Below is a small trained network, with its code and all its weights. Each question gives an input and a class and asks what happens when units are switched off, that is, made to give their printed mean instead of their output.

import numpy as np


def w(rows, s, z=0):
    codes = np.array(rows[::2]) - 128.0
    scale = np.full(codes.shape[1], s)
    scale[-1] = z or s
    return codes * scale


def norm(h):
    return h / np.sqrt((h * h).mean(-1, keepdims=True) + 1e-5)


def f(y):
    return np.maximum(y, 0)


def log_softmax(a):
    a = a - a.max(-1, keepdims=True)
    return a - np.log(np.exp(a).sum(-1, keepdims=True))


def net(x, mask):
    res = np.array(x, float).reshape(1, 5) / 4 @ E
    u = 0
    for l in range(4):
        y = f(norm(res) @ A[l][:, :-1].T + A[l][:, -1])
        res = res + np.where(mask[u : u + 6], y, B[l][:, -1]) @ B[l][:, :-1]
        u += 6
    return log_softmax(norm(res)[-1] @ U[:, :-1].T + U[:, -1])


A, B = {}, {}
E = w([
[92,175,137,26,78],'x0',
[91,137,41,167,2],'x1',
[195,201,98,140,70],'x2',
[123,218,141,165,76],'x3',
[108,196,64,135,201],'x4',
],0.0094)
A[0] = w([
[95,123,202,133,133,34],'0.n1',
[127,116,216,150,124,3],'0.n2',
[246,160,77,129,120,150],'0.n3',
[108,111,137,63,131,254],'0.n4',
[83,239,71,73,101,67],'0.n5',
[126,168,17,184,87,204],'0.n6',
],0.012,0.0068)
B[0] = w([
[232,184,201,188,187,139],'0.n1',
[198,240,254,116,248,137],'0.n2',
[235,81,36,129,88,193],'0.n3',
[124,75,91,46,152,231],'0.n4',
[58,190,252,79,70,209],'0.n5',
[107,110,201,174,108,254],'0.n6',
],0.0092)
A[1] = w([
[75,217,101,74,175,34],'1.n1',
[88,138,130,228,108,34],'1.n2',
[48,226,104,129,158,116],'1.n3',
[82,160,122,247,122,24],'1.n4',
[165,163,140,94,74,204],'1.n5',
[215,233,138,153,126,3],'1.n6',
],0.012,0.0038)
B[1] = w([
[65,175,139,55,154,182],'1.n1',
[89,106,119,196,134,193],'1.n2',
[46,161,189,100,95,188],'1.n3',
[138,87,138,191,84,191],'1.n4',
[152,49,161,106,146,254],'1.n5',
[142,5,138,130,165,191],'1.n6',
],0.014,0.0055)
A[2] = w([
[109,138,127,79,62,81],'2.n1',
[117,139,108,223,107,73],'2.n2',
[230,141,153,128,137,170],'2.n3',
[76,111,105,126,184,1],'2.n4',
[119,150,227,159,127,154],'2.n5',
[93,188,95,252,93,8],'2.n6',
],0.015,0.0047)
B[2] = w([
[204,92,120,48,101,205],'2.n1',
[57,52,251,231,5,197],'2.n2',
[180,174,194,158,166,217],'2.n3',
[121,96,62,121,137,156],'2.n4',
[95,142,193,75,135,254],'2.n5',
[114,52,152,176,82,190],'2.n6',
],0.014,0.0066)
A[3] = w([
[197,175,159,140,71,131],'3.n1',
[109,185,103,86,186,82],'3.n2',
[94,63,172,101,180,147],'3.n3',
[179,254,137,165,74,6],'3.n4',
[162,96,87,156,170,115],'3.n5',
[118,72,174,77,113,138],'3.n6',
],0.019,0.018)
B[3] = w([
[131,79,141,74,196,166],'3.n1',
[163,194,39,86,196,141],'3.n2',
[87,175,133,180,110,246],'3.n3',
[59,22,252,226,17,128],'3.n4',
[94,55,86,163,148,149],'3.n5',
[168,158,70,159,103,247],'3.n6',
],0.018,0.016)
U = w([
[43,10,225,217,23,3],'0',
[156,96,12,130,4,54],'1',
[77,230,18,67,243,165],'2',
[7,73,14,235,195,55],'3',
[218,77,150,2,36,110],'4',
[176,238,234,181,200,138],'5',
[36,219,209,52,66,146],'6',
[242,33,135,189,235,146],'7',
],0.019,0.0038)

Each question gives the input, the list of numbers given to net, and the class t.
The units are the neurons (one row each of A and B). Each row of codes is followed by its name. A weight is (code - 128) times the scale printed after its matrix; where a second scale follows, it is the last column's (A, B and U).
mask holds one flag per neuron, layer by layer. A switched-off neuron (its flag False) gives its mean, the last column of its row in B, instead of its output. The means were averaged over made-up inputs and are rounded, as every weight is.
A unit's drop is (log p(t) with every unit on - log p(t) with that unit switched off) / (log p(t) with every unit on - log p(t) with every unit switched off).
The circuit of an input: a set's keep is (log p(t) with only the set's units on - log p(t) with every unit switched off) / (log p(t) with every unit on - log p(t) with every unit switched off). Starting from the 12 units with the biggest drops (on a tie, the unit counted first), units are removed one at a time, each time the one whose removal leaves the highest keep (on an exact tie, the one counted first), for as long as the keep stays at least 0.8.
circuit, biggest first: the units of the circuit, biggest drop first
k most important neurons: the k neurons with the biggest drops, biggest first
k most important neurons of layer l: the k neurons of layer l with the biggest drops, biggest first
drop when u is switched off: that unit's drop, to one decimal
input [8,1,2,-1,-2], class 4: circuit, biggest first	(2.n1)
input [3,1,4,-4,7], class 6: 2 most important neurons	(0.n5; 2.n5)
input [-8,-5,-2,-1,-1], class 5: 2 most important neurons of layer 2	(2.n3; 2.n6)
input [6,-7,5,6,-7], class 5: circuit, biggest first	(0.n2; 2.n3)
input [-2,-7,2,3,5], class 7: 2 most important neurons of layer 0	(0.n5; 0.n3)
input [4,-1,-8,2,-3], class 2: 2 most important neurons of layer 0	(0.n4; 0.n6)
input [7,0,4,-5,4], class 4: 2 most important neurons	(2.n1; 0.n3)
input [-8,-6,-6,3,1], class 5: 2 most important neurons of layer 0	(0.n4; 0.n3)
input [5,-1,-5,3,-5], class 5: 2 most important neurons	(0.n1; 0.n5)
input [0,8,5,-6,3], class 0: 2 most important neurons	(0.n6; 0.n4)
input [5,5,-3,-4,3], class 6: 2 most important neurons	(0.n5; 0.n3)
input [7,5,-7,7,-4], class 6: 2 most important neurons	(0.n3; 0.n5)
input [8,7,0,-5,-7], class 1: 2 most important neurons of layer 2	(2.n3; 2.n5)
input [0,6,3,-3,-8], class 1: circuit, biggest first	(3.n6)
input [-2,-5,-6,7,3], class 2: 2 most important neurons of layer 0	(0.n6; 0.n5)
input [4,-7,1,8,8], class 6: 2 most important neurons	(1.n3; 0.n5)
input [-1,-4,-5,-5,-6], class 5: 2 most important neurons of layer 0	(0.n2; 0.n1)
input [1,5,2,7,7], class 0: 2 most important neurons	(0.n6; 0.n4)
input [-3,-7,-4,-6,-7], class 5: 2 most important neurons of layer 0	(0.n3; 0.n2)
input [8,2,-1,3,-5], class 4: circuit, biggest first	(2.n1)
input [8,8,-1,-6,-7], class 1: 2 most important neurons of layer 2	(2.n3; 2.n5)
input [-8,-8,-8,-8,-2], class 3: drop when 3.n3 is switched off	0.2
input [2,0,-1,-1,5], class 6: drop when 0.n5 is switched off	0.3
input [-7,-5,7,2,8], class 7: drop when 0.n3 is switched off	0.7
input [6,-4,3,-2,-1], class 4: 2 most important neurons of layer 2	(2.n1; 2.n2)
